Here is a tiny trained network, its code and every weight. The questions are about switching its units off for an input and a target symbol, where a switched-off unit gives its printed mean instead of its output.

import numpy as np


def w(rows, s, z=0):
    codes = np.array(rows[::2]) - 128.0
    scale = np.full(codes.shape[1], s)
    scale[-1] = z or s
    return codes * scale


def norm(h):
    return h / np.sqrt((h * h).mean(-1, keepdims=True) + 1e-5)


def f(y):
    return np.maximum(y, 0)


def softmax(a):
    e = np.exp(a - a.max(-1, keepdims=True))
    return e / e.sum(-1, keepdims=True)


def log_softmax(a):
    a = a - a.max(-1, keepdims=True)
    return a - np.log(np.exp(a).sum(-1, keepdims=True))


def net(x, mask):
    ids = ['Δαημπτ'.index(c) for c in x.split()]
    T = len(ids)
    res = E[ids] + P[:T]
    r = norm(res)
    for j in range(3):
        rows = slice(4 * j, 4 * j + 4)
        q, k, v = (r @ M[0][rows].T for M in (Q, K, V))
        z = softmax(np.where(np.tri(T) > 0, q @ k.T / 4**0.5, -1e9)) @ v
        o = O[0][rows]
        res = res + np.where(mask[j], z, o[:, -1]) @ o[:, :-1]
    y = f(norm(res) @ A[0][:, :-1].T + A[0][:, -1])
    res = res + np.where(mask[3:15], y, B[0][:, -1]) @ B[0][:, :-1]
    return log_softmax(norm(res)[-1] @ U[:, :-1].T + U[:, -1])


Q, K, V, O, A, B = {}, {}, {}, {}, {}, {}
E = w([
[5,139,68],'Δ',
[139,148,192],'α',
[134,140,77],'η',
[5,137,65],'μ',
[128,100,161],'π',
[91,94,130],'τ',
],0.032)
P = w([
[71,56,177],'0',
[120,105,139],'1',
[147,138,110],'2',
[166,144,96],'3',
[167,148,84],'4',
[174,142,76],'5',
[186,154,61],'6',
[190,145,55],'7',
[210,114,2],'8',
[193,132,41],'9',
],0.0067)
Q[0] = w([
[142,133,87],'H0',
[137,105,92],'H0',
[75,203,131],'H0',
[176,109,78],'H0',
[134,48,100],'H1',
[218,105,227],'H1',
[109,174,216],'H1',
[238,135,165],'H1',
[48,117,108],'H2',
[171,176,134],'H2',
[104,102,253],'H2',
[111,167,178],'H2',
],0.017)
K[0] = w([
[164,87,126],'H0',
[130,136,89],'H0',
[100,92,162],'H0',
[175,150,106],'H0',
[187,41,111],'H1',
[93,98,197],'H1',
[20,135,170],'H1',
[128,125,196],'H1',
[103,90,200],'H2',
[89,247,99],'H2',
[150,27,73],'H2',
[203,120,114],'H2',
],0.014)
V[0] = w([
[195,134,58],'H0',
[164,94,189],'H0',
[51,119,202],'H0',
[156,255,174],'H0',
[88,208,213],'H1',
[131,132,130],'H1',
[151,63,244],'H1',
[96,163,158],'H1',
[203,198,180],'H2',
[118,212,184],'H2',
[46,179,221],'H2',
[194,95,107],'H2',
],0.0082)
O[0] = w([
[83,194,254,106],'H0',
[231,98,109,116],'H0',
[110,43,34,157],'H0',
[202,157,182,3],'H0',
[147,197,31,48],'H1',
[126,129,127,124],'H1',
[200,201,154,174],'H1',
[155,121,104,96],'H1',
[151,91,152,27],'H2',
[59,112,166,56],'H2',
[83,64,159,163],'H2',
[183,108,97,124],'H2',
],0.0066,0.0039)
A[0] = w([
[160,118,20,116],'N0',
[71,71,145,85],'N1',
[116,116,202,89],'N2',
[72,146,151,121],'N3',
[129,146,41,67],'N4',
[97,82,178,32],'N5',
[156,69,140,2],'N6',
[179,71,165,125],'N7',
[168,165,201,117],'N8',
[4,137,125,191],'N9',
[115,122,67,48],'N10',
[64,18,135,139],'N11',
],0.014,0.006)
B[0] = w([
[152,255,248,171],'N0',
[161,180,125,179],'N1',
[221,164,76,145],'N2',
[178,131,112,159],'N3',
[185,136,201,146],'N4',
[207,119,173,137],'N5',
[143,186,42,138],'N6',
[39,121,66,174],'N7',
[149,56,103,183],'N8',
[144,90,148,245],'N9',
[153,190,162,145],'N10',
[157,200,155,233],'N11',
],0.0091,0.011)
U = w([
[74,150,109,181],'Δ',
[176,70,92,209],'α',
[110,81,223,116],'η',
[73,148,109,172],'μ',
[170,246,81,112],'π',
[107,236,236,3],'τ',
],0.012,0.0048)

Each question gives the input, a string of symbols that net reads in full, and the target symbol t.
The units are the heads (4 rows each of Q, K, V and O) and the neurons (one row each of A and B). Each row of codes is followed by its name. A weight is (code - 128) times the scale printed after its matrix; where a second scale follows, it is the last column's (O, A, B and U).
mask holds one flag per unit, heads first, then neurons. A switched-off unit (its flag False) gives its mean, the last column of its rows in O or B, instead of its output. The means were averaged over made-up inputs and are rounded, as every weight is.
A unit's drop is (log p(t) with every unit on - log p(t) with that unit switched off) / (log p(t) with every unit on - log p(t) with every unit switched off).
The circuit of an input: a set's keep is (log p(t) with only the set's units on - log p(t) with every unit switched off) / (log p(t) with every unit on - log p(t) with every unit switched off). Starting from the 12 units with the biggest drops (on a tie, the unit counted first), units are removed one at a time, each time the one whose removal leaves the highest keep (on an exact tie, the one counted first), for as long as the keep stays at least 0.8.
circuit, biggest first: the units of the circuit, biggest drop first
k most important neurons: the k neurons with the biggest drops, biggest first
which heads matter: for each layer, one digit per head in row order, 1 if its drop is at least 0.15 and else 0, layers parted by /
drop when u is switched off: that unit's drop, to one decimal
input τ τ η η, target η: circuit, biggest first -> (H1 N9 H0 N0)
input Δ η μ α, target π: circuit, biggest first -> (H2 H1)
input η η η τ α, target π: circuit, biggest first -> (H1 H2)
input π π Δ Δ τ, target τ: circuit, biggest first -> (N11)
input π π τ π π α, target α: 4 most important neurons -> (N11 N8 N0 N1)
input π α η, target τ: which heads matter -> 010
input Δ π π π π π τ π τ, target π: which heads matter -> 000
input τ η π, target α: 2 most important neurons -> (N8 N11)
input η η τ, target τ: which heads matter -> 100
input μ π π π τ τ π η, target τ: which heads matter -> 000
input π η η, target η: 3 most important neurons -> (N9 N11 N0)
input τ η π π π Δ μ π τ τ, target η: 3 most important neurons -> (N0 N11 N9)
input π π π, target π: drop when N7 is switched off -> 0.1
input τ π π π π π, target π: drop when N7 is switched off -> 0.2
input η π Δ α τ π, target α: drop when N8 is switched off -> 0.4
input α η π τ η π μ π τ, target η: drop when N9 is switched off -> 0.2
